Here is a tiny trained network, its code and every weight. The questions are about switching its units off for an input and a class, where a switched-off unit gives its printed mean instead of its output.

import numpy as np


def w(rows, s, z=0):
    codes = np.array(rows[::2]) - 128.0
    scale = np.full(codes.shape[1], s)
    scale[-1] = z or s
    return codes * scale


def norm(h):
    return h / np.sqrt((h * h).mean(-1, keepdims=True) + 1e-5)


def f(y):
    return np.maximum(y, 0)


def log_softmax(a):
    a = a - a.max(-1, keepdims=True)
    return a - np.log(np.exp(a).sum(-1, keepdims=True))


def net(x, mask):
    res = np.array(x, float).reshape(1, 5) / 4 @ E
    u = 0
    for l in range(2):
        y = f(norm(res) @ A[l][:, :-1].T + A[l][:, -1])
        res = res + np.where(mask[u : u + 16], y, B[l][:, -1]) @ B[l][:, :-1]
        u += 16
    return log_softmax(norm(res)[-1] @ U[:, :-1].T + U[:, -1])


A, B = {}, {}
E = w([
[100,162,173,150,140,52,198],'x0',
[125,146,167,10,119,110,110],'x1',
[128,128,129,128,129,130,128],'x2',
[30,165,162,133,141,188,103],'x3',
[95,84,87,101,195,110,142],'x4',
],0.013)
A[0] = w([
[84,72,48,108,230,96,160,90],'L0N0',
[220,93,74,86,89,106,144,81],'L0N1',
[151,111,89,121,123,191,59,4],'L0N2',
[115,132,128,81,98,105,117,59],'L0N3',
[110,121,87,114,167,102,120,59],'L0N4',
[192,57,63,99,117,159,60,57],'L0N5',
[188,204,190,107,57,144,116,79],'L0N6',
[197,88,147,132,127,46,212,107],'L0N7',
[146,107,164,135,149,161,151,94],'L0N8',
[114,77,103,139,165,137,148,84],'L0N9',
[105,173,181,109,131,37,185,75],'L0N10',
[122,151,140,1,107,99,145,102],'L0N11',
[28,134,191,140,135,145,130,138],'L0N12',
[106,80,111,59,198,113,150,77],'L0N13',
[132,115,70,254,149,128,149,107],'L0N14',
[181,144,193,215,39,137,116,88],'L0N15',
],0.013)
B[0] = w([
[64,103,123,69,38,95,149,238],'L0N0',
[147,188,126,180,128,61,18,211],'L0N1',
[160,184,124,52,113,180,182,144],'L0N2',
[136,118,155,135,139,125,124,137],'L0N3',
[95,94,117,121,98,129,144,138],'L0N4',
[178,179,113,72,121,139,185,203],'L0N5',
[34,71,115,118,62,102,143,189],'L0N6',
[151,184,62,155,158,76,71,250],'L0N7',
[137,117,126,112,121,126,117,128],'L0N8',
[111,102,144,115,103,131,125,159],'L0N9',
[172,150,138,93,123,155,215,209],'L0N10',
[135,64,240,186,172,165,93,229],'L0N11',
[156,192,36,142,162,101,72,228],'L0N12',
[85,81,115,152,64,120,138,192],'L0N13',
[146,96,247,144,149,127,116,255],'L0N14',
[46,88,120,71,79,93,149,212],'L0N15',
],0.013,0.0085)
A[1] = w([
[98,196,95,135,166,176,86,10],'L1N0',
[103,154,54,136,183,114,52,4],'L1N1',
[137,70,221,166,165,145,112,62],'L1N2',
[189,122,92,101,117,216,148,52],'L1N3',
[63,150,121,112,147,135,96,97],'L1N4',
[168,185,122,113,144,98,134,132],'L1N5',
[123,54,89,97,180,100,149,135],'L1N6',
[129,158,122,143,126,130,190,96],'L1N7',
[80,69,96,124,89,128,139,28],'L1N8',
[125,153,102,187,186,86,253,18],'L1N9',
[164,93,176,62,144,154,90,83],'L1N10',
[133,103,179,140,156,130,132,84],'L1N11',
[160,181,161,113,126,101,171,151],'L1N12',
[152,141,99,83,106,202,92,28],'L1N13',
[162,64,82,193,131,128,154,82],'L1N14',
[124,174,144,90,135,110,95,193],'L1N15',
],0.016,0.0044)
B[1] = w([
[191,150,85,167,149,60,97,186],'L1N0',
[159,138,98,127,125,99,92,203],'L1N1',
[144,81,190,155,193,152,105,253],'L1N2',
[115,125,129,104,152,158,193,156],'L1N3',
[174,132,131,169,97,69,56,202],'L1N4',
[121,153,57,150,142,174,134,219],'L1N5',
[88,158,166,131,76,115,90,176],'L1N6',
[138,122,113,51,149,155,128,157],'L1N7',
[118,116,116,94,62,121,138,210],'L1N8',
[133,134,116,82,127,211,182,208],'L1N9',
[122,92,170,204,144,171,189,210],'L1N10',
[136,114,173,137,153,153,124,187],'L1N11',
[127,125,100,116,155,188,134,221],'L1N12',
[134,146,85,93,157,150,245,178],'L1N13',
[104,94,171,156,145,151,78,141],'L1N14',
[139,124,100,137,179,141,128,244],'L1N15',
],0.012,0.007)
U = w([
[156,173,69,152,154,66,51,228],'0',
[118,87,239,158,167,138,116,50],'1',
[34,110,133,76,2,81,133,10],'2',
[128,154,90,82,149,186,208,233],'3',
],0.022,0.0013)

Each question gives the input, the list of numbers given to net, and the class t.
The units are the neurons (one row each of A and B). Each row of codes is followed by its name. A weight is (code - 128) times the scale printed after its matrix; where a second scale follows, it is the last column's (A, B and U).
mask holds one flag per neuron, layer by layer. A switched-off neuron (its flag False) gives its mean, the last column of its row in B, instead of its output. The means were averaged over made-up inputs and are rounded, as every weight is.
A unit's drop is (log p(t) with every unit on - log p(t) with that unit switched off) / (log p(t) with every unit on - log p(t) with every unit switched off).
The circuit of an input: a set's keep is (log p(t) with only the set's units on - log p(t) with every unit switched off) / (log p(t) with every unit on - log p(t) with every unit switched off). Starting from the 12 units with the biggest drops (on a tie, the unit counted first), units are removed one at a time, each time the one whose removal leaves the highest keep (on an exact tie, the one counted first), for as long as the keep stays at least 0.8.
circuit, biggest first: the units of the circuit, biggest drop first
unit that matters most: the unit with the biggest drop
top k neurons: the k neurons with the biggest drops, biggest first
k most important neurons of layer l: the k neurons of layer l with the biggest drops, biggest first
input [-7,-7,-3,8,-7], class 0: 2 most important neurons of layer 0	(L0N11 L0N0)
input [-8,5,2,0,3], class 3: 2 most important neurons of layer 0	(L0N5 L0N14)
input [5,8,5,-6,-8], class 1: top 2 neurons	(L0N11 L0N0)
input [1,-3,7,3,3], class 0: circuit, biggest first	(L0N12)
input [7,-6,-8,0,-4], class 3: top 3 neurons	(L0N11 L1N9 L0N10)
input [-3,4,-8,4,-3], class 0: top 3 neurons	(L0N12 L0N14 L0N0)
input [7,7,6,5,-4], class 1: top 3 neurons	(L0N11 L0N7 L0N5)
input [8,-3,-4,-7,-6], class 3: circuit, biggest first	(L0N10 L1N9)
input [7,-5,-7,-2,-4], class 3: 2 most important neurons of layer 0	(L0N11 L0N7)
input [-8,-2,8,8,-5], class 0: top 3 neurons	(L1N0 L0N10 L0N12)
input [8,0,-3,2,-6], class 3: 2 most important neurons of layer 0	(L0N10 L0N0)
input [8,8,5,-5,7], class 1: top 3 neurons	(L0N11 L0N12 L0N5)
input [-3,-7,-7,1,-8], class 2: 2 most important neurons of layer 0	(L0N15 L0N11)
input [-7,-1,-1,2,7], class 2: circuit, biggest first	(L0N0)
input [-2,6,5,-5,-3], class 1: 2 most important neurons of layer 0	(L0N11 L0N12)
input [8,4,-1,-7,-5], class 3: 3 most important neurons of layer 1	(L1N9 L1N12 L1N4)
input [-3,5,-2,2,-5], class 1: 2 most important neurons of layer 1	(L1N2 L1N10)
input [-4,7,-1,0,7], class 1: 2 most important neurons of layer 0	(L0N11 L0N15)
input [-2,-6,-5,-5,3], class 1: top 2 neurons	(L0N14 L0N12)
input [7,4,-7,4,5], class 3: unit that matters most	L0N10
input [-5,1,-3,4,5], class 2: 3 most important neurons of layer 0	(L0N0 L0N13 L0N7)
input [2,-7,6,8,7], class 0: 2 most important neurons of layer 0	(L0N12 L0N11)
input [-1,2,6,5,-5], class 0: 3 most important neurons of layer 0	(L0N12 L0N0 L0N13)
